Below is a small trained network, with its code and all its weights. Each question gives an input and a class and asks what happens when units are switched off, that is, made to give their printed mean instead of their output.

import numpy as np


def w(rows, s, z=0):
    codes = np.array(rows[::2]) - 128.0
    scale = np.full(codes.shape[1], s)
    scale[-1] = z or s
    return codes * scale


def norm(h):
    return h / np.sqrt((h * h).mean(-1, keepdims=True) + 1e-5)


def f(y):
    return np.maximum(y, 0)


def log_softmax(a):
    a = a - a.max(-1, keepdims=True)
    return a - np.log(np.exp(a).sum(-1, keepdims=True))


def net(x, mask):
    res = np.array(x, float).reshape(1, 2) / 4 @ E
    u = 0
    for l in range(2):
        y = f(norm(res) @ A[l][:, :-1].T + A[l][:, -1])
        res = res + np.where(mask[u : u + 7], y, B[l][:, -1]) @ B[l][:, :-1]
        u += 7
    return log_softmax(norm(res)[-1] @ U[:, :-1].T + U[:, -1])


A, B = {}, {}
E = w([
[180,45,137,19,193,58,254,91,46],'x0',
[49,130,106,157,211,91,254,113,207],'x1',
],0.0056)
A[0] = w([
[111,173,80,51,143,130,115,161,134,61],'L0N1',
[209,231,161,60,145,122,23,185,67,7],'L0N2',
[214,99,168,71,112,196,150,53,122,83],'L0N3',
[208,54,154,165,85,137,100,117,158,27],'L0N4',
[73,96,105,194,161,250,108,125,181,184],'L0N5',
[57,72,143,16,120,98,185,29,179,233],'L0N6',
[4,64,98,122,120,238,16,161,184,175],'L0N7',
],0.0035,0.0016)
B[0] = w([
[69,166,103,184,203,50,82,126,160,128],'L0N1',
[177,164,74,93,173,192,206,102,94,207],'L0N2',
[131,47,114,149,129,95,93,161,184,187],'L0N3',
[96,78,88,59,69,153,126,20,135,153],'L0N4',
[191,3,113,43,178,135,137,132,165,227],'L0N5',
[198,82,190,134,89,146,22,130,155,247],'L0N6',
[141,80,205,86,67,102,199,119,142,252],'L0N7',
],0.0043,0.004)
A[1] = w([
[125,138,129,158,112,176,47,137,143,183],'L1N1',
[13,122,114,234,103,178,111,166,172,129],'L1N2',
[36,172,61,206,254,91,204,108,162,225],'L1N3',
[74,181,119,212,103,147,68,197,184,83],'L1N4',
[115,119,92,202,92,184,57,131,133,225],'L1N5',
[203,74,151,80,108,162,117,83,160,248],'L1N6',
[116,177,90,110,154,91,87,153,105,96],'L1N7',
],0.0056,0.0015)
B[1] = w([
[161,124,112,84,176,106,124,152,93,181],'L1N1',
[212,122,198,116,132,79,165,115,82,188],'L1N2',
[149,191,54,96,52,216,3,125,20,198],'L1N3',
[49,63,147,109,168,55,169,120,115,180],'L1N4',
[141,90,104,109,177,105,196,76,104,185],'L1N5',
[43,196,127,187,128,134,134,134,176,255],'L1N6',
[157,98,152,127,99,96,152,133,91,128],'L1N7',
],0.0069,0.0077)
U = w([
[148,175,62,56,89,207,81,85,2,177],'0',
[139,4,246,72,190,17,175,93,134,169],'1',
[35,222,150,192,105,168,158,136,244,196],'2',
[210,130,100,172,136,106,122,226,169,38],'3',
[188,92,105,224,134,130,123,177,141,15],'4',
[169,118,133,155,142,149,136,232,152,25],'5',
[235,91,73,221,144,123,128,227,172,2],'6',
],0.01,0.0056)

Each question gives the input, the list of numbers given to net, and the class t.
The units are the neurons (one row each of A and B). Each row of codes is followed by its name. A weight is (code - 128) times the scale printed after its matrix; where a second scale follows, it is the last column's (A, B and U).
mask holds one flag per neuron, layer by layer. A switched-off neuron (its flag False) gives its mean, the last column of its row in B, instead of its output. The means were averaged over made-up inputs and are rounded, as every weight is.
A unit's drop is (log p(t) with every unit on - log p(t) with that unit switched off) / (log p(t) with every unit on - log p(t) with every unit switched off).
The circuit of an input: a set's keep is (log p(t) with only the set's units on - log p(t) with every unit switched off) / (log p(t) with every unit on - log p(t) with every unit switched off). Starting from the 12 units with the biggest drops (on a tie, the unit counted first), units are removed one at a time, each time the one whose removal leaves the highest keep (on an exact tie, the one counted first), for as long as the keep stays at least 0.8.
units of the circuit, in order: the units of the circuit, biggest drop first
k most important neurons: the k neurons with the biggest drops, biggest first
top k neurons in layer l: the k neurons of layer l with the biggest drops, biggest first
drop of u: that unit's drop, to one decimal
input [7,7], class 0: most important neuron : L1N3
input [-1,-3], class 2: units of the circuit, in order : L1N6, L1N3
input [-5,-4], class 1: units of the circuit, in order : L1N3, L1N4, L1N5
input [0,-2], class 2: 2 most important neurons : L1N3, L1N6
input [4,4], class 0: top 3 neurons in layer 1 : L1N3, L1N4, L1N2
input [1,-2], class 2: 2 most important neurons : L1N3, L1N6
input [3,-3], class 2: top 3 neurons in layer 1 : L1N6, L1N3, L1N2
input [-6,-4], class 1: 2 most important neurons : L1N3, L1N4
input [3,3], class 2: top 3 neurons in layer 0 : L0N6, L0N7, L0N5
input [0,3], class 2: 2 most important neurons : L0N6, L0N2
input [-8,-6], class 1: top 3 neurons in layer 1 : L1N3, L1N4, L1N5
input [-6,5], class 1: 2 most important neurons : L1N4, L1N2
input [3,1], class 2: top 2 neurons in layer 1 : L1N6, L1N2
input [-6,6], class 0: top 2 neurons in layer 0 : L0N6, L0N3
input [3,0], class 2: top 2 neurons in layer 1 : L1N6, L1N2
input [-3,6], class 0: drop of L1N3 : 1.3
input [0,5], class 0: drop of L1N3 : 1.3
input [3,-2], class 2: drop of L1N2 : 0.3
